152  109  116  135  129 -> 152
122  143  147  155 -> 122
112  106  153  122 -> 112
149  127  134  135  101 -> 149
107  124  106  130 -> 107
143  105  142  118  132 -> 143
109  123  120  157 -> 109
---
Q: [102 108 126 117]
A: 117
Q: [128 103 116 119 144]
A: 144
Q: [137 128 145 139 107 133]
A: 133
Q: [117 153 115 133 136]
A: 136
Q: [104 149 135 138]
A: 138
Q: [111 122 106 145 136 147 128]
A: 128
Q: [121 117 126 102 119 136 132]
A: 132
Q: [113 105 142 155 118 151]
A: 151
Q: [125 100 149 105 153]
A: 153
---
[[116 150 152 134 107]
 [143 129 105 113 126]] value 105

[128  98 121 137] value 121

[[121 136 133 138 125 114 129]
 [131 123 133 136 107 132 103]] value 133

[114 128 142 150 140 151 131] value 142

[130 124 115 119 155] value 115

[125 104 109 134 143 123] value 109

[[112 132 100 144 146 110]
 [126 127 111 141 139 118]
 [131 127 140 118 119 133]] value 140

[143 119 133 145 106 136] value 133

[[141 126 133 134 124]
 [141 117 130 116  99]] value 130
---
[136 109 113 138 119 124 106] | 138, 138
[116 134 140 128 130 145 151] | 128, 151
[105 125 132 121 146 153 134] | 121, 153
[152 126 114 118 142 121 126] | 118, 152
[149 135 118 136 128 126 107] | 136, 149
[139 122 125 152 151] | 125, 152
[103 119 122 112 151 126 122] | 112, 151
---
[128 154 130 130 148 146] yields 146
[113 117  99 113] yields 113
[115 102 108 127 124 143 114] yields 114
[124 153 107 142 133 112] yields 112
[141 153 100 147 131 144] yields 144
[121 124 107 120 118 129] yields 129
[ 98 155 117 120 145 127 104] yields 104
[122 121 105 121 120 125] yields 125
[134 119 128 120 140 144 154] yields 154
---
[[143 157 107 138 119 123 156]
 [107 101 139 146 135 139 107]] -> 135

[[128 141 152 128 128]
 [123 120 137 130 128]] -> 137

[[113 121 128 114 137]
 [120 109 155 128 153]] -> 155

[[128 130 117 135 134 129 133]
 [151 151 122 106 132 131 144]] -> 132

[[155 153 148 133 137]
 [105 119 136 126 127]] -> 136

[[124 135 129 138 142 121 107]
 [122 133 126 142 152 128 142]] -> 152

[[119 136 132 136]
 [106 108 152 135]] -> 108

[[139 112 102 136 147 103]
 [104 105 123 108 112 133]] -> 108

[[130 104 129 145]
 [142 149 140 112]] -> 149

[[136 143 134 127 122 128]
 [ 98 128 122 120 139 129]] -> 120
---
[123 145 154 128 127] Answer: 128
[144 102 137 149 126] Answer: 137
[121 119 131 144 106] Answer: 121
[116 122 119 135 150] Answer: 122
[157 112 144 118 113] Answer: 118
[150 119 125 135 141] Answer: 135
[130 137 143 122  99] Answer: 130
---
152,122,154,140 out 154, 152

119,102,123,124,137
134,155,142,143,122
out 155, 143

106,103,127,114,129 out 129, 127

117,122,103,121,118,126,122
152,133,133,134,124,147,144
135,134,131,131,125,131,146
out 152, 147

124,118,156,146,154
141,113,135,158,118
out 158, 156

121,143,119,137,140,109,126
120,130,131,141,127,124,137
131,114,125,111,121,136,154
out 154, 143

134,117,145,146,149,144 out 149, 146

129,144,123,101,117 out 144, 129

135,137,147,125,137,149,133 out 149, 147
---
[[134, 150, 145, 138, 136], [118, 141, 126, 125, 112], [124, 124, 142, 117, 135]] result: 124
[[131, 146, 143, 119, 113, 142, 128], [140, 130, 114, 136, 122, 102, 131], [126, 111, 132, 149, 129, 144, 118]] result: 111
[[134, 123, 132, 128], [131, 130, 144, 129], [157, 128, 129, 128]] result: 128
[[132, 128, 151, 134, 129, 127, 128], [135, 127, 118, 133, 130, 126, 130], [127, 129, 153, 127, 128, 117, 125]] result: 129
[[120, 122, 145, 128, 141], [127, 124, 106, 124, 109], [130, 124, 107, 130, 108]] result: 124
[[118, 117, 123, 123, 108], [131, 134, 144, 141, 139], [118, 128, 155, 142, 123]] result: 128
[[144, 116, 118, 118, 151, 145, 129], [127, 110, 116, 117, 128, 106, 142], [128, 123, 147, 141, 100, 108, 131]] result: 123
---
[100 137 141 138] result: 137

[[125 123 144 137 110 129 113]
 [116 127 151 131 135 145 120]] result: 123

[127 118 100 138 101 109] result: 118

[149 134 150 129] result: 134

[113 127 100 131 121 144] result: 127

[155 114 143 106 124] result: 114

[[113 147 129 105 155 119]
 [105 145 106 136 108 104]
 [101 142 133 115 119 124]] result: 147
---
[[140 127 106 120 122]
 [133 132 145 144 141]
 [141 129 106 127 139]] gives 140

[129 152 137 131 132] gives 129

[[149 122 137 120 146 123]
 [131 118 107 120 117 121]
 [124 140 123 105 108 107]] gives 149

[129 134 130 100 125 131 132] gives 129

[150 120 139 120 120] gives 150

[150 133 123 120 106 121] gives 150
